Below are the code and all the weights of a small trained network. Each question names an input and a target symbol and asks about switching units off, where a switched-off unit gives its printed mean instead of its output.

import numpy as np


def w(rows, s, z=0):
    codes = np.array(rows[::2]) - 128.0
    scale = np.full(codes.shape[1], s)
    scale[-1] = z or s
    return codes * scale


def norm(h):
    return h / np.sqrt((h * h).mean(-1, keepdims=True) + 1e-5)


def f(y):
    return np.maximum(y, 0)


def softmax(a):
    e = np.exp(a - a.max(-1, keepdims=True))
    return e / e.sum(-1, keepdims=True)


def log_softmax(a):
    a = a - a.max(-1, keepdims=True)
    return a - np.log(np.exp(a).sum(-1, keepdims=True))


def net(x, mask):
    ids = ['αβγδεηλμξπσφψω'.index(c) for c in x.split()]
    T = len(ids)
    res = E[ids] + P[:T]
    u = 0
    for l in range(3):
        r = norm(res)
        for j in range(2):
            rows = slice(2 * j, 2 * j + 2)
            q, k, v = (r @ M[l][rows].T for M in (Q, K, V))
            z = softmax(np.where(np.tri(T) > 0, q @ k.T / 2**0.5, -1e9)) @ v
            o = O[l][rows]
            res = res + np.where(mask[u + j], z, o[:, -1]) @ o[:, :-1]
        u += 2
        y = f(norm(res) @ A[l][:, :-1].T + A[l][:, -1])
        res = res + np.where(mask[u : u + 4], y, B[l][:, -1]) @ B[l][:, :-1]
        u += 4
    return log_softmax(norm(res)[-1] @ U[:, :-1].T + U[:, -1])


Q, K, V, O, A, B = {}, {}, {}, {}, {}, {}
E = w([
[70,123,181],'α',
[14,67,63],'β',
[116,171,138],'γ',
[153,90,74],'δ',
[106,51,184],'ε',
[68,132,174],'η',
[5,43,41],'λ',
[3,15,26],'μ',
[144,78,111],'ξ',
[159,118,92],'π',
[140,116,219],'σ',
[242,4,57],'φ',
[199,120,140],'ψ',
[182,106,118],'ω',
],0.0055)
P = w([
[145,154,175],'0',
[115,216,13],'1',
[15,10,80],'2',
[196,77,187],'3',
[125,229,18],'4',
[36,38,92],'5',
],0.012)
Q[0] = w([
[151,204,20],'L0H0',
[156,8,217],'L0H0',
[201,77,85],'L0H1',
[119,121,4],'L0H1',
],0.036)
K[0] = w([
[207,181,164],'L0H0',
[99,55,3],'L0H0',
[201,10,118],'L0H1',
[185,213,57],'L0H1',
],0.034)
V[0] = w([
[254,154,154],'L0H0',
[72,235,114],'L0H0',
[112,150,115],'L0H1',
[93,176,60],'L0H1',
],0.029)
O[0] = w([
[176,102,1,39],'L0H0',
[57,245,102,84],'L0H0',
[131,122,93,166],'L0H1',
[117,136,9,255],'L0H1',
],0.02,0.016)
A[0] = w([
[2,41,169,148],'L0N0',
[5,123,124,135],'L0N1',
[169,163,196,251],'L0N2',
[118,243,118,43],'L0N3',
],0.04,0.0026)
B[0] = w([
[108,107,2,255],'L0N0',
[192,137,88,207],'L0N1',
[129,57,190,163],'L0N2',
[196,94,145,157],'L0N3',
],0.048,0.032)
Q[1] = w([
[161,94,82],'L1H0',
[110,170,246],'L1H0',
[1,132,113],'L1H1',
[136,227,188],'L1H1',
],0.04)
K[1] = w([
[144,88,147],'L1H0',
[161,223,4],'L1H0',
[51,95,128],'L1H1',
[116,63,212],'L1H1',
],0.037)
V[1] = w([
[111,118,138],'L1H0',
[131,118,120],'L1H0',
[118,227,238],'L1H1',
[121,5,142],'L1H1',
],0.021)
O[1] = w([
[133,124,104,130],'L1H0',
[122,117,121,137],'L1H0',
[252,173,46,1],'L1H1',
[134,201,218,131],'L1H1',
],0.016,0.029)
A[1] = w([
[193,251,123,242],'L1N0',
[201,55,228,162],'L1N1',
[103,203,148,35],'L1N2',
[81,250,183,1],'L1N3',
],0.021,0.0012)
B[1] = w([
[143,5,88,146],'L1N0',
[53,73,189,255],'L1N1',
[120,71,154,128],'L1N2',
[135,118,81,128],'L1N3',
],0.028,0.0086)
Q[2] = w([
[232,69,68],'L2H0',
[8,2,146],'L2H0',
[203,160,135],'L2H1',
[156,58,254],'L2H1',
],0.026)
K[2] = w([
[198,43,60],'L2H0',
[3,124,30],'L2H0',
[21,130,149],'L2H1',
[6,95,41],'L2H1',
],0.032)
V[2] = w([
[197,202,44],'L2H0',
[173,163,88],'L2H0',
[205,106,66],'L2H1',
[253,124,241],'L2H1',
],0.022)
O[2] = w([
[197,111,56,232],'L2H0',
[159,125,103,181],'L2H0',
[206,167,128,159],'L2H1',
[98,201,249,254],'L2H1',
],0.02,0.0071)
A[2] = w([
[101,253,140,61],'L2N0',
[157,98,213,71],'L2N1',
[138,95,87,255],'L2N2',
[52,70,249,148],'L2N3',
],0.041,0.004)
B[2] = w([
[130,223,82,152],'L2N0',
[53,125,117,178],'L2N1',
[133,146,179,251],'L2N2',
[147,136,255,252],'L2N3',
],0.063,0.021)
U = w([
[102,125,219,253],'α',
[154,14,164,48],'β',
[170,104,139,114],'γ',
[196,101,131,96],'δ',
[190,171,151,113],'ε',
[1,166,121,88],'η',
[203,99,116,117],'λ',
[129,108,114,114],'μ',
[104,245,119,168],'ξ',
[191,158,136,144],'π',
[119,119,87,138],'σ',
[65,88,114,104],'φ',
[107,113,112,110],'ψ',
[106,107,101,115],'ω',
],0.013,0.0059)

Each question gives the input, a string of symbols that net reads in full, and the target symbol t.
The units are the heads (2 rows each of Q, K, V and O) and the neurons (one row each of A and B). Each row of codes is followed by its name. A weight is (code - 128) times the scale printed after its matrix; where a second scale follows, it is the last column's (O, A, B and U).
mask holds one flag per unit, layer by layer, with each layer's heads first. A switched-off unit (its flag False) gives its mean, the last column of its rows in O or B, instead of its output. The means were averaged over made-up inputs and are rounded, as every weight is.
A unit's drop is (log p(t) with every unit on - log p(t) with that unit switched off) / (log p(t) with every unit on - log p(t) with every unit switched off).
The circuit of an input: a set's keep is (log p(t) with only the set's units on - log p(t) with every unit switched off) / (log p(t) with every unit on - log p(t) with every unit switched off). Starting from the 12 units with the biggest drops (on a tie, the unit counted first), units are removed one at a time, each time the one whose removal leaves the highest keep (on an exact tie, the one counted first), for as long as the keep stays at least 0.8.
units of the circuit, in order: the units of the circuit, biggest drop first
unit that matters most: the unit with the biggest drop
top k neurons: the k neurons with the biggest drops, biggest first
top k neurons in layer l: the k neurons of layer l with the biggest drops, biggest first
heads that matter: for each layer, one digit per head in row order, 1 if its drop is at least 0.15 and else 0, layers parted by /
drop when u is switched off: that unit's drop, to one decimal
input σ γ π α ε, target η: units of the circuit, in order => [L0H1 L0N2 L2N3 L0N0]
input γ π γ γ π, target ξ: unit that matters most => L0H0
input σ ψ η μ λ, target η: units of the circuit, in order => [L0N2 L2N3 L0N0]
input σ α β σ γ, target η: top 2 neurons => [L0N1 L0N2]
input σ σ ξ γ μ, target η: top 4 neurons => [L0N1 L0N2 L2N3 L1N1]
input γ σ ψ σ λ, target ξ: top 2 neurons => [L0N0 L0N3]
input σ γ ω λ σ, target η: heads that matter => 11 / 00 / 01
input σ μ λ σ π, target η: top 4 neurons => [L0N1 L0N2 L2N3 L1N1]
input σ λ η μ η, target η: top 4 neurons => [L0N1 L0N2 L2N3 L1N1]
input γ ψ γ η η, target ξ: heads that matter => 11 / 01 / 00
input γ φ α φ σ, target ξ: top 2 neurons => [L0N0 L0N1]
input γ γ λ γ π, target ξ: top 4 neurons => [L0N0 L0N3 L0N1 L0N2]
input φ ω ξ λ η, target β: top 4 neurons => [L0N0 L0N1 L2N3 L2N2]
input φ ξ λ γ η, target β: top 4 neurons => [L0N0 L0N1 L2N3 L2N1]
input σ γ γ ψ γ, target η: top 4 neurons => [L0N1 L0N2 L2N3 L1N1]
input γ γ γ φ ξ, target ξ: top 2 neurons in layer 0 => [L0N0 L0N1]
input γ η λ β φ, target ξ: top neuron in layer 1 => [L1N1]
input γ ξ γ ε γ, target ξ: top 2 neurons in layer 0 => [L0N0 L0N1]
input γ β σ φ σ, target ξ: top 3 neurons in layer 0 => [L0N0 L0N1 L0N2]
input γ ψ ξ σ μ, target ξ: top 2 neurons in layer 0 => [L0N0 L0N3]
input γ γ ω β ε, target ξ: top neuron => [L0N0]
input γ γ σ γ γ, target ξ: drop when L0H0 is switched off => 0.9
input γ φ φ λ λ, target ξ: drop when L0H0 is switched off => 0.9
input σ σ μ σ λ, target η: drop when L1N1 is switched off => 0.9
input γ γ π γ ξ, target ξ: drop when L0N3 is switched off => 0.5
